Here is a tiny trained network, its code and every weight. The questions are about switching its units off for an input and a class, where a switched-off unit gives its printed mean instead of its output.

import numpy as np


def w(rows, s, z=0):
    codes = np.array(rows[::2]) - 128.0
    scale = np.full(codes.shape[1], s)
    scale[-1] = z or s
    return codes * scale


def norm(h):
    return h / np.sqrt((h * h).mean(-1, keepdims=True) + 1e-5)


def f(y):
    return np.maximum(y, 0)


def log_softmax(a):
    a = a - a.max(-1, keepdims=True)
    return a - np.log(np.exp(a).sum(-1, keepdims=True))


def net(x, mask):
    res = np.array(x, float).reshape(1, 4) / 4 @ E
    u = 0
    for l in range(3):
        y = f(norm(res) @ A[l][:, :-1].T + A[l][:, -1])
        res = res + np.where(mask[u : u + 4], y, B[l][:, -1]) @ B[l][:, :-1]
        u += 4
    return log_softmax(norm(res)[-1] @ U[:, :-1].T + U[:, -1])


A, B = {}, {}
E = w([
[2,91,135],'x0',
[40,133,155],'x1',
[136,52,86],'x2',
[92,206,44],'x3',
],0.0083)
A[0] = w([
[80,74,125,110],'0.n1',
[140,151,254,118],'0.n2',
[221,135,116,255],'0.n3',
[149,77,122,211],'0.n4',
],0.013,0.0021)
B[0] = w([
[21,43,170,188],'0.n1',
[137,96,255,199],'0.n2',
[94,90,41,254],'0.n3',
[80,136,72,192],'0.n4',
],0.008,0.0068)
A[1] = w([
[99,197,150,146],'1.n1',
[213,55,55,251],'1.n2',
[204,148,254,195],'1.n3',
[91,9,154,212],'1.n4',
],0.0097,0.0015)
B[1] = w([
[111,246,114,156],'1.n1',
[81,71,80,244],'1.n2',
[210,174,64,177],'1.n3',
[136,231,164,253],'1.n4',
],0.012,0.0066)
A[2] = w([
[175,2,120,9],'2.n1',
[77,82,169,158],'2.n2',
[10,76,195,201],'2.n3',
[130,123,157,173],'2.n4',
],0.0092,0.0013)
B[2] = w([
[91,178,2,182],'2.n1',
[3,2,172,183],'2.n2',
[94,178,211,254],'2.n3',
[53,139,97,149],'2.n4',
],0.0076,0.0051)
U = w([
[140,152,217,167],'0',
[221,31,199,2],'1',
[155,54,65,202],'2',
[245,113,249,62],'3',
[62,113,254,170],'4',
[142,169,164,69],'5',
],0.014,0.0056)

Each question gives the input, the list of numbers given to net, and the class t.
The units are the neurons (one row each of A and B). Each row of codes is followed by its name. A weight is (code - 128) times the scale printed after its matrix; where a second scale follows, it is the last column's (A, B and U).
mask holds one flag per neuron, layer by layer. A switched-off neuron (its flag False) gives its mean, the last column of its row in B, instead of its output. The means were averaged over made-up inputs and are rounded, as every weight is.
A unit's drop is (log p(t) with every unit on - log p(t) with that unit switched off) / (log p(t) with every unit on - log p(t) with every unit switched off).
The circuit of an input: a set's keep is (log p(t) with only the set's units on - log p(t) with every unit switched off) / (log p(t) with every unit on - log p(t) with every unit switched off). Starting from all 12 units, units are removed one at a time, each time the one whose removal leaves the highest keep (on an exact tie, the one counted first), for as long as the keep stays at least 0.8.
circuit, biggest first: the units of the circuit, biggest drop first
most important unit: the unit with the biggest drop
k most important neurons: the k neurons with the biggest drops, biggest first
k most important neurons of layer l: the k neurons of layer l with the biggest drops, biggest first
drop when u is switched off: that unit's drop, to one decimal
input [-7,4,1,6], class 2: most important unit	1.n4
input [-2,3,2,-6], class 3: circuit, biggest first	0.n2, 1.n3
input [-8,-6,-3,-6], class 2: circuit, biggest first	0.n3, 1.n2
input [-5,-7,-7,7], class 2: circuit, biggest first	1.n4, 0.n3
input [-7,-7,-8,-5], class 2: circuit, biggest first	0.n3, 1.n2
input [-6,-3,-7,6], class 2: circuit, biggest first	1.n4, 2.n3
input [8,-4,8,6], class 4: 2 most important neurons	0.n1, 0.n3
input [-2,1,-5,-5], class 3: circuit, biggest first	1.n3, 0.n2
input [1,-2,6,-5], class 4: 2 most important neurons	1.n4, 2.n3
input [6,-6,8,-7], class 4: 2 most important neurons	1.n4, 2.n3
input [-4,-2,-3,6], class 2: 3 most important neurons	1.n4, 0.n3, 2.n3
input [-2,7,-7,-4], class 3: 2 most important neurons	1.n3, 0.n2
input [0,7,-5,-3], class 3: 2 most important neurons of layer 1	1.n3, 1.n2
input [-5,-8,-3,-6], class 2: 2 most important neurons	0.n3, 1.n2
input [-4,-7,0,-2], class 2: drop when 0.n3 is switched off	0.0
input [-1,-1,-4,-4], class 3: drop when 0.n2 is switched off	0.2
input [2,3,8,6], class 4: drop when 0.n1 is switched off	0.2
